Below is a small trained network, with its code and all its weights. Each question gives an input and a target symbol and asks what happens when units are switched off, that is, made to give their printed mean instead of their output.

import numpy as np


def w(rows, s, z=0):
    codes = np.array(rows[::2]) - 128.0
    scale = np.full(codes.shape[1], s)
    scale[-1] = z or s
    return codes * scale


def norm(h):
    return h / np.sqrt((h * h).mean(-1, keepdims=True) + 1e-5)


def f(y):
    return np.maximum(y, 0)


def softmax(a):
    e = np.exp(a - a.max(-1, keepdims=True))
    return e / e.sum(-1, keepdims=True)


def log_softmax(a):
    a = a - a.max(-1, keepdims=True)
    return a - np.log(np.exp(a).sum(-1, keepdims=True))


def net(x, mask):
    ids = ['αγηλτψ'.index(c) for c in x.split()]
    T = len(ids)
    res = E[ids] + P[:T]
    u = 0
    for l in range(2):
        r = norm(res)
        for j in range(3):
            rows = slice(4 * j, 4 * j + 4)
            q, k, v = (r @ M[l][rows].T for M in (Q, K, V))
            z = softmax(np.where(np.tri(T) > 0, q @ k.T / 4**0.5, -1e9)) @ v
            o = O[l][rows]
            res = res + np.where(mask[u + j], z, o[:, -1]) @ o[:, :-1]
        u += 3
        y = f(norm(res) @ A[l][:, :-1].T + A[l][:, -1])
        res = res + np.where(mask[u : u + 8], y, B[l][:, -1]) @ B[l][:, :-1]
        u += 8
    return log_softmax(norm(res)[-1] @ U[:, :-1].T + U[:, -1])


Q, K, V, O, A, B = {}, {}, {}, {}, {}, {}
E = w([
[83,111,103],'α',
[198,135,168],'γ',
[151,143,151],'η',
[81,138,2],'λ',
[160,120,176],'τ',
[177,130,179],'ψ',
],0.0094)
P = w([
[91,100,110],'0',
[114,89,53],'1',
[83,147,225],'2',
[188,156,117],'3',
[87,125,204],'4',
[131,104,1],'5',
[139,187,159],'6',
[116,45,85],'7',
[61,237,40],'8',
[121,52,70],'9',
[163,214,133],'10',
[124,27,99],'11',
[58,215,89],'12',
[173,75,93],'13',
],0.0092)
Q[0] = w([
[80,98,96],'0.h0',
[147,146,132],'0.h0',
[113,98,57],'0.h0',
[117,130,183],'0.h0',
[139,109,137],'0.h1',
[126,11,109],'0.h1',
[192,105,94],'0.h1',
[163,93,164],'0.h1',
[14,113,157],'0.h2',
[114,172,152],'0.h2',
[204,113,112],'0.h2',
[112,152,201],'0.h2',
],0.012)
K[0] = w([
[68,68,132],'0.h0',
[198,178,119],'0.h0',
[100,57,162],'0.h0',
[132,192,119],'0.h0',
[145,86,111],'0.h1',
[104,88,104],'0.h1',
[2,64,29],'0.h1',
[99,32,92],'0.h1',
[39,33,105],'0.h2',
[75,59,165],'0.h2',
[199,245,153],'0.h2',
[56,117,233],'0.h2',
],0.0085)
V[0] = w([
[111,138,224],'0.h0',
[94,60,106],'0.h0',
[174,204,168],'0.h0',
[93,27,105],'0.h0',
[143,108,184],'0.h1',
[101,144,138],'0.h1',
[141,89,104],'0.h1',
[211,84,105],'0.h1',
[175,109,119],'0.h2',
[148,166,205],'0.h2',
[75,2,137],'0.h2',
[148,66,119],'0.h2',
],0.0093)
O[0] = w([
[177,33,189,119],'0.h0',
[154,128,156,215],'0.h0',
[100,128,69,27],'0.h0',
[120,76,170,252],'0.h0',
[253,134,135,125],'0.h1',
[129,148,206,123],'0.h1',
[111,113,118,165],'0.h1',
[155,107,145,136],'0.h1',
[97,94,138,143],'0.h2',
[150,113,102,68],'0.h2',
[209,224,75,207],'0.h2',
[153,177,115,171],'0.h2',
],0.0056,0.003)
A[0] = w([
[108,144,123,141],'0.n0',
[115,112,7,35],'0.n1',
[167,158,203,86],'0.n2',
[20,90,80,249],'0.n3',
[170,170,224,62],'0.n4',
[42,96,85,12],'0.n5',
[2,181,213,52],'0.n6',
[246,227,44,7],'0.n7',
],0.0067,0.0018)
B[0] = w([
[97,114,11,147],'0.n0',
[171,165,204,177],'0.n1',
[56,108,218,190],'0.n2',
[218,38,226,250],'0.n3',
[108,85,148,202],'0.n4',
[102,68,159,176],'0.n5',
[174,122,74,167],'0.n6',
[2,183,62,254],'0.n7',
],0.0051,0.0037)
Q[1] = w([
[96,154,156],'1.h0',
[186,80,248],'1.h0',
[103,124,82],'1.h0',
[78,203,80],'1.h0',
[175,146,146],'1.h1',
[169,107,44],'1.h1',
[178,136,115],'1.h1',
[104,79,111],'1.h1',
[143,169,78],'1.h2',
[78,163,96],'1.h2',
[114,150,204],'1.h2',
[170,67,253],'1.h2',
],0.014)
K[1] = w([
[82,50,163],'1.h0',
[213,133,149],'1.h0',
[101,59,56],'1.h0',
[33,60,152],'1.h0',
[130,30,145],'1.h1',
[254,168,100],'1.h1',
[118,91,44],'1.h1',
[196,101,142],'1.h1',
[64,161,131],'1.h2',
[80,48,138],'1.h2',
[140,104,151],'1.h2',
[239,142,144],'1.h2',
],0.0088)
V[1] = w([
[134,182,253],'1.h0',
[47,99,131],'1.h0',
[144,243,138],'1.h0',
[113,212,179],'1.h0',
[59,147,166],'1.h1',
[102,49,66],'1.h1',
[179,128,36],'1.h1',
[202,122,93],'1.h1',
[111,105,184],'1.h2',
[175,106,105],'1.h2',
[95,52,141],'1.h2',
[188,138,124],'1.h2',
],0.011)
O[1] = w([
[149,159,18,251],'1.h0',
[161,184,183,37],'1.h0',
[220,76,96,162],'1.h0',
[139,102,31,162],'1.h0',
[131,181,70,168],'1.h1',
[16,121,179,32],'1.h1',
[78,64,113,4],'1.h1',
[111,88,176,94],'1.h1',
[124,198,97,168],'1.h2',
[2,78,90,156],'1.h2',
[126,211,150,109],'1.h2',
[128,120,69,188],'1.h2',
],0.0073,0.0029)
A[1] = w([
[207,117,132,168],'1.n0',
[105,221,92,252],'1.n1',
[144,32,169,194],'1.n2',
[254,160,84,164],'1.n3',
[105,133,153,200],'1.n4',
[155,55,172,176],'1.n5',
[94,111,74,163],'1.n6',
[93,87,104,60],'1.n7',
],0.012,0.0044)
B[1] = w([
[122,159,170,189],'1.n0',
[109,255,79,254],'1.n1',
[136,188,119,242],'1.n2',
[114,176,188,243],'1.n3',
[151,221,100,155],'1.n4',
[144,164,147,215],'1.n5',
[83,118,159,172],'1.n6',
[97,111,110,152],'1.n7',
],0.0088,0.0082)
U = w([
[205,147,217,227],'α',
[23,125,244,11],'γ',
[226,93,16,34],'η',
[124,192,190,2],'λ',
[100,1,32,208],'τ',
[39,74,182,100],'ψ',
],0.0092,0.0043)

Each question gives the input, a string of symbols that net reads in full, and the target symbol t.
The units are the heads (4 rows each of Q, K, V and O) and the neurons (one row each of A and B). Each row of codes is followed by its name. A weight is (code - 128) times the scale printed after its matrix; where a second scale follows, it is the last column's (O, A, B and U).
mask holds one flag per unit, layer by layer, with each layer's heads first. A switched-off unit (its flag False) gives its mean, the last column of its rows in O or B, instead of its output. The means were averaged over made-up inputs and are rounded, as every weight is.
A unit's drop is (log p(t) with every unit on - log p(t) with that unit switched off) / (log p(t) with every unit on - log p(t) with every unit switched off).
The circuit of an input: a set's keep is (log p(t) with only the set's units on - log p(t) with every unit switched off) / (log p(t) with every unit on - log p(t) with every unit switched off). Starting from the 12 units with the biggest drops (on a tie, the unit counted first), units are removed one at a time, each time the one whose removal leaves the highest keep (on an exact tie, the one counted first), for as long as the keep stays at least 0.8.
units of the circuit, in order: the units of the circuit, biggest drop first
most important unit: the unit with the biggest drop
top k neurons: the k neurons with the biggest drops, biggest first
top k neurons in layer l: the k neurons of layer l with the biggest drops, biggest first
heads that matter: for each layer, one digit per head in row order, 1 if its drop is at least 0.15 and else 0, layers parted by /
input η α τ α α α τ γ λ η α τ α η, target η: units of the circuit, in order	(1.h0; 0.h2)
input τ τ α τ α α α τ τ η, target τ: units of the circuit, in order	(0.h2; 1.h2; 1.n3)
input ψ α η α γ α α α α τ, target ψ: most important unit	0.h0
input γ γ α τ γ ψ, target γ: units of the circuit, in order	(1.h1; 1.n1)
input η γ τ α, target η: units of the circuit, in order	(1.h0; 0.h2; 0.n3)
input τ η τ λ α α ψ η τ γ α τ, target τ: units of the circuit, in order	(1.h0; 0.h2; 1.h2)
input ψ τ α τ η α α η α λ, target ψ: top 2 neurons in layer 0	(0.n7; 0.n3)
input η τ η τ τ α γ α α α τ τ, target η: top 2 neurons	(0.n2; 0.n7)
input γ α ψ α ψ γ λ α γ τ α η, target γ: units of the circuit, in order	(0.h2; 1.n1)
input γ α α η γ ψ α γ τ λ, target γ: heads that matter	110 / 110
input η η η γ η γ λ η γ η λ α, target η: top 3 neurons	(0.n2; 0.n7; 0.n6)
input ψ τ τ α, target ψ: units of the circuit, in order	(1.h2; 0.h2; 1.n1)
input γ τ α λ γ η α γ τ γ, target γ: heads that matter	010 / 111
input τ λ η η α α η γ α γ α τ α τ, target τ: heads that matter	111 / 100
input γ α γ α η τ τ α α α, target γ: most important unit	0.h1
input γ γ α λ α τ η γ, target γ: heads that matter	000 / 100
input τ α γ ψ α ψ, target τ: heads that matter	111 / 001
input α τ ψ η η τ α τ γ γ τ λ, target α: heads that matter	001 / 000
input ψ α γ ψ ψ α α τ α α α α λ λ, target ψ: heads that matter	111 / 101
input η η α τ ψ α γ τ λ τ, target η: heads that matter	111 / 100
input η γ γ λ γ γ ψ η λ α α η, target η: most important unit	0.h0
input ψ α α α τ α γ α α ψ ψ α, target ψ: heads that matter	111 / 101
input ψ τ α γ τ ψ, target ψ: heads that matter	110 / 111
input ψ τ ψ α η γ τ γ, target ψ: heads that matter	111 / 111
